Below is a small trained network, with its code and all its weights. Each question gives an input and a class and asks what happens when units are switched off, that is, made to give their printed mean instead of their output.

import numpy as np


def w(rows, s, z=0):
    codes = np.array(rows[::2]) - 128.0
    scale = np.full(codes.shape[1], s)
    scale[-1] = z or s
    return codes * scale


def f(y):
    return y / 2 * (1 + np.tanh(0.7978845608 * (y + 0.044715 * y**3)))


def log_softmax(a):
    a = a - a.max(-1, keepdims=True)
    return a - np.log(np.exp(a).sum(-1, keepdims=True))


def net(x, mask):
    res = np.array(x, float).reshape(1, 7) / 4 @ E
    y = f(res @ A[0][:, :-1].T + A[0][:, -1])
    res = res + np.where(mask, y, B[0][:, -1]) @ B[0][:, :-1]
    return log_softmax(res[-1] @ U[:, :-1].T + U[:, -1])


A, B = {}, {}
E = w([
[79,82,200],'x0',
[27,254,145],'x1',
[123,124,133],'x2',
[139,139,114],'x3',
[127,124,128],'x4',
[215,218,253],'x5',
[128,130,126],'x6',
],0.0064)
A[0] = w([
[167,178,127,96],'n0',
[78,95,180,114],'n1',
[69,146,75,200],'n2',
[61,115,179,183],'n3',
[108,84,101,40],'n4',
[77,60,199,227],'n5',
[111,120,84,194],'n6',
[170,147,145,64],'n7',
[90,181,141,90],'n8',
[137,46,144,66],'n9',
[175,158,163,50],'n10',
[64,106,77,137],'n11',
[139,131,128,204],'n12',
[252,103,110,77],'n13',
[157,93,130,103],'n14',
[129,199,106,215],'n15',
[182,72,149,92],'n16',
[159,177,81,214],'n17',
[60,192,117,87],'n18',
[84,105,86,45],'n19',
[92,94,100,60],'n20',
[92,142,174,121],'n21',
[151,130,183,83],'n22',
[63,131,161,253],'n23',
[93,63,90,167],'n24',
[151,149,88,108],'n25',
[138,117,19,85],'n26',
[147,150,79,196],'n27',
[163,60,162,59],'n28',
[176,143,177,74],'n29',
[171,151,149,165],'n30',
[130,130,62,176],'n31',
[146,98,134,103],'n32',
[63,130,165,108],'n33',
],0.015,0.0049)
B[0] = w([
[97,89,170,170],'n0',
[141,83,155,173],'n1',
[178,184,120,243],'n2',
[148,114,134,218],'n3',
[68,216,157,156],'n4',
[254,116,123,253],'n5',
[150,167,178,200],'n6',
[74,166,148,147],'n7',
[70,131,14,191],'n8',
[110,141,95,188],'n9',
[91,199,149,173],'n10',
[111,163,195,231],'n11',
[177,152,132,170],'n12',
[95,127,105,240],'n13',
[97,168,44,156],'n14',
[161,63,121,238],'n15',
[76,112,51,199],'n16',
[187,67,116,213],'n17',
[89,57,76,229],'n18',
[57,196,183,170],'n19',
[94,219,151,163],'n20',
[121,136,68,177],'n21',
[84,207,116,169],'n22',
[188,68,85,252],'n23',
[148,197,165,244],'n24',
[121,31,112,143],'n25',
[114,108,150,227],'n26',
[166,72,167,189],'n27',
[82,107,62,186],'n28',
[47,189,157,185],'n29',
[148,166,157,194],'n30',
[147,140,167,204],'n31',
[102,87,73,142],'n32',
[131,123,85,182],'n33',
],0.0055,0.006)
U = w([
[7,95,5,50],'0',
[172,137,117,201],'1',
[43,166,207,3],'2',
[182,86,136,146],'3',
[128,96,144,199],'4',
[140,99,145,158],'5',
],0.014,0.0049)

Each question gives the input, the list of numbers given to net, and the class t.
The units are the neurons (one row each of A and B). Each row of codes is followed by its name. A weight is (code - 128) times the scale printed after its matrix; where a second scale follows, it is the last column's (A, B and U).
mask holds one flag per neuron, in row order. A switched-off neuron (its flag False) gives its mean, the last column of its row in B, instead of its output. The means were averaged over made-up inputs and are rounded, as every weight is.
A unit's drop is (log p(t) with every unit on - log p(t) with that unit switched off) / (log p(t) with every unit on - log p(t) with every unit switched off).
The circuit of an input: a set's keep is (log p(t) with only the set's units on - log p(t) with every unit switched off) / (log p(t) with every unit on - log p(t) with every unit switched off). Starting from the 12 units with the biggest drops (on a tie, the unit counted first), units are removed one at a time, each time the one whose removal leaves the highest keep (on an exact tie, the one counted first), for as long as the keep stays at least 0.8.
units of the circuit, in order: the units of the circuit, biggest drop first
k most important neurons: the k neurons with the biggest drops, biggest first
drop when u is switched off: that unit's drop, to one decimal
input [8,1,3,6,-6,-6,-2], class 3: units of the circuit, in order	(n5)
input [5,-1,-7,-6,7,7,-5], class 2: 4 most important neurons	(n29, n22, n10, n17)
input [0,-6,0,-2,-3,-3,-2], class 0: units of the circuit, in order	(n16, n28)
input [-8,5,0,7,0,5,6], class 3: units of the circuit, in order	(n17, n15)
input [8,8,1,-5,7,6,0], class 0: units of the circuit, in order	(n8, n18)
input [8,4,-2,1,-8,3,-5], class 3: 2 most important neurons	(n5, n23)
input [8,-2,-2,-8,-5,-8,1], class 1: 2 most important neurons	(n5, n23)
input [-2,4,0,-5,1,-4,-5], class 1: drop when n2 is switched off	0.3
input [1,-2,-3,-3,2,4,-6], class 2: drop when n23 is switched off	0.4
input [-5,-8,-3,-7,2,5,0], class 0: drop when n16 is switched off	0.1
input [5,-2,3,4,6,-6,0], class 2: drop when n4 is switched off	0.2
input [3,-4,-2,-3,5,-5,-8], class 2: 2 most important neurons	(n4, n24)
